Here is a tiny trained network, its code and every weight. The questions are about switching its units off for an input and a class, where a switched-off unit gives its printed mean instead of its output.

import numpy as np


def w(rows, s, z=0):
    codes = np.array(rows[::2]) - 128.0
    scale = np.full(codes.shape[1], s)
    scale[-1] = z or s
    return codes * scale


def norm(h):
    return h / np.sqrt((h * h).mean(-1, keepdims=True) + 1e-5)


def f(y):
    return y / 2 * (1 + np.tanh(0.7978845608 * (y + 0.044715 * y**3)))


def log_softmax(a):
    a = a - a.max(-1, keepdims=True)
    return a - np.log(np.exp(a).sum(-1, keepdims=True))


def net(x, mask):
    res = np.array(x, float).reshape(1, 4) / 4 @ E
    u = 0
    for l in range(3):
        y = f(norm(res) @ A[l][:, :-1].T + A[l][:, -1])
        res = res + np.where(mask[u : u + 7], y, B[l][:, -1]) @ B[l][:, :-1]
        u += 7
    return log_softmax(norm(res)[-1] @ U[:, :-1].T + U[:, -1])


A, B = {}, {}
E = w([
[42,176,50,56,88,212,85,126,136],'x0',
[133,139,102,101,83,136,211,18,215],'x1',
[90,186,104,197,133,171,117,20,170],'x2',
[95,182,191,154,3,10,54,44,183],'x3',
],0.003)
A[0] = w([
[137,111,135,103,137,120,45,255,26,110],'L0N0',
[183,77,137,191,189,135,160,143,89,4],'L0N1',
[154,110,215,124,71,23,183,117,162,72],'L0N2',
[85,139,123,83,62,76,52,135,127,66],'L0N3',
[113,155,156,154,142,153,168,95,172,81],'L0N4',
[167,68,154,28,75,73,191,189,161,97],'L0N5',
[151,198,122,116,107,144,144,82,177,58],'L0N6',
],0.0045,0.0034)
B[0] = w([
[21,74,49,104,84,84,154,165,117,254],'L0N0',
[63,122,180,4,121,116,157,140,167,149],'L0N1',
[173,83,91,123,125,75,77,122,92,210],'L0N2',
[141,191,221,12,106,235,129,149,127,169],'L0N3',
[106,86,81,120,127,120,132,128,76,126],'L0N4',
[120,77,108,146,212,57,116,108,134,190],'L0N5',
[59,80,99,150,126,115,155,173,83,132],'L0N6',
],0.0046,0.0033)
A[1] = w([
[117,116,132,92,139,117,34,219,76,207],'L1N0',
[253,121,167,124,180,150,177,157,105,72],'L1N1',
[178,72,168,106,173,132,173,198,68,130],'L1N2',
[88,143,123,74,67,111,129,126,131,23],'L1N3',
[121,143,194,148,41,3,86,90,187,13],'L1N4',
[207,166,205,145,147,74,27,112,131,36],'L1N5',
[113,120,96,147,48,103,122,101,99,5],'L1N6',
],0.006,0.0028)
B[1] = w([
[196,140,116,182,139,81,124,127,52,252],'L1N0',
[43,137,161,21,127,142,114,97,170,153],'L1N1',
[61,136,84,157,141,61,109,170,158,211],'L1N2',
[139,105,167,69,150,128,123,92,129,146],'L1N3',
[201,70,94,86,141,205,122,89,53,234],'L1N4',
[180,99,254,171,57,103,219,165,104,182],'L1N5',
[97,152,151,112,117,190,120,121,150,126],'L1N6',
],0.0063,0.0045)
A[2] = w([
[169,75,144,59,115,86,134,54,158,251],'L2N0',
[183,128,204,127,68,140,80,141,82,39],'L2N1',
[70,140,122,101,148,135,146,138,215,66],'L2N2',
[124,234,175,123,120,66,65,224,126,61],'L2N3',
[40,203,130,199,82,100,120,112,133,116],'L2N4',
[144,144,195,180,159,99,160,102,174,97],'L2N5',
[50,178,136,75,119,129,149,148,255,16],'L2N6',
],0.0066,0.0025)
B[2] = w([
[63,194,106,147,170,125,95,255,104,253],'L2N0',
[110,138,228,122,88,141,156,129,172,209],'L2N1',
[133,40,221,119,126,102,88,95,179,161],'L2N2',
[28,207,135,46,117,177,19,174,105,161],'L2N3',
[112,92,211,135,89,49,110,175,153,137],'L2N4',
[123,94,94,151,113,65,101,181,92,125],'L2N5',
[78,62,232,59,205,94,176,146,169,171],'L2N6',
],0.0058,0.0041)
U = w([
[118,122,122,227,88,71,141,83,208,35],'0',
[108,114,59,146,175,35,98,218,64,180],'1',
[168,180,132,135,129,106,131,107,181,2],'2',
[248,99,220,163,71,110,161,115,78,140],'3',
[90,213,178,62,64,196,62,119,106,143],'4',
[155,160,20,147,147,222,149,44,135,136],'5',
[50,89,178,73,185,116,157,104,239,170],'6',
],0.011,0.0062)

Each question gives the input, the list of numbers given to net, and the class t.
The units are the neurons (one row each of A and B). Each row of codes is followed by its name. A weight is (code - 128) times the scale printed after its matrix; where a second scale follows, it is the last column's (A, B and U).
mask holds one flag per neuron, layer by layer. A switched-off neuron (its flag False) gives its mean, the last column of its row in B, instead of its output. The means were averaged over made-up inputs and are rounded, as every weight is.
A unit's drop is (log p(t) with every unit on - log p(t) with that unit switched off) / (log p(t) with every unit on - log p(t) with every unit switched off).
The circuit of an input: a set's keep is (log p(t) with only the set's units on - log p(t) with every unit switched off) / (log p(t) with every unit on - log p(t) with every unit switched off). Starting from the 12 units with the biggest drops (on a tie, the unit counted first), units are removed one at a time, each time the one whose removal leaves the highest keep (on an exact tie, the one counted first), for as long as the keep stays at least 0.8.
units of the circuit, in order: the units of the circuit, biggest drop first
top k neurons: the k neurons with the biggest drops, biggest first
k most important neurons of layer l: the k neurons of layer l with the biggest drops, biggest first
drop when u is switched off: that unit's drop, to one decimal
input [1,1,0,7], class 3: top 4 neurons -> L0N0, L1N5, L1N4, L0N2
input [-5,4,5,3], class 5: units of the circuit, in order -> L1N4, L1N0
input [0,7,-3,5], class 4: units of the circuit, in order -> L2N0, L1N0, L1N4
input [-6,7,-6,-6], class 6: units of the circuit, in order -> L1N1
input [1,5,7,8], class 5: 2 most important neurons of layer 1 -> L1N4, L1N5
input [5,6,4,4], class 6: units of the circuit, in order -> L1N0, L2N6
input [7,7,-1,4], class 6: units of the circuit, in order -> L1N0, L2N6
input [-8,3,8,3], class 3: top 3 neurons -> L0N0, L1N4, L1N5
input [-4,2,8,8], class 3: 2 most important neurons of layer 1 -> L1N5, L1N4
input [7,7,-7,-8], class 6: 2 most important neurons of layer 1 -> L1N4, L1N0
input [-8,7,0,-3], class 6: top 3 neurons -> L1N1, L1N0, L1N4
input [2,2,3,-7], class 6: units of the circuit, in order -> L1N0, L1N4
input [-1,-4,8,-8], class 6: 2 most important neurons of layer 2 -> L2N2, L2N0
input [-7,-8,-1,4], class 3: units of the circuit, in order -> L1N5
input [2,-3,4,4], class 3: units of the circuit, in order -> L0N0, L1N5
input [-4,7,1,3], class 1: 3 most important neurons of layer 0 -> L0N2, L0N6, L0N3
input [-6,6,7,4], class 5: 2 most important neurons of layer 1 -> L1N4, L1N0
input [2,3,0,-2], class 5: 2 most important neurons of layer 0 -> L0N0, L0N3
input [-3,4,-1,2], class 1: 2 most important neurons of layer 2 -> L2N0, L2N2
input [-6,2,-2,-3], class 6: units of the circuit, in order -> L1N1
input [-2,6,7,4], class 5: drop when L1N4 is switched off -> 0.8
input [-5,0,-1,-3], class 6: drop when L1N1 is switched off -> 0.2
input [0,8,2,8], class 4: drop when L1N3 is switched off -> 0.1
input [0,-7,0,8], class 3: drop when L0N2 is switched off -> 0.0
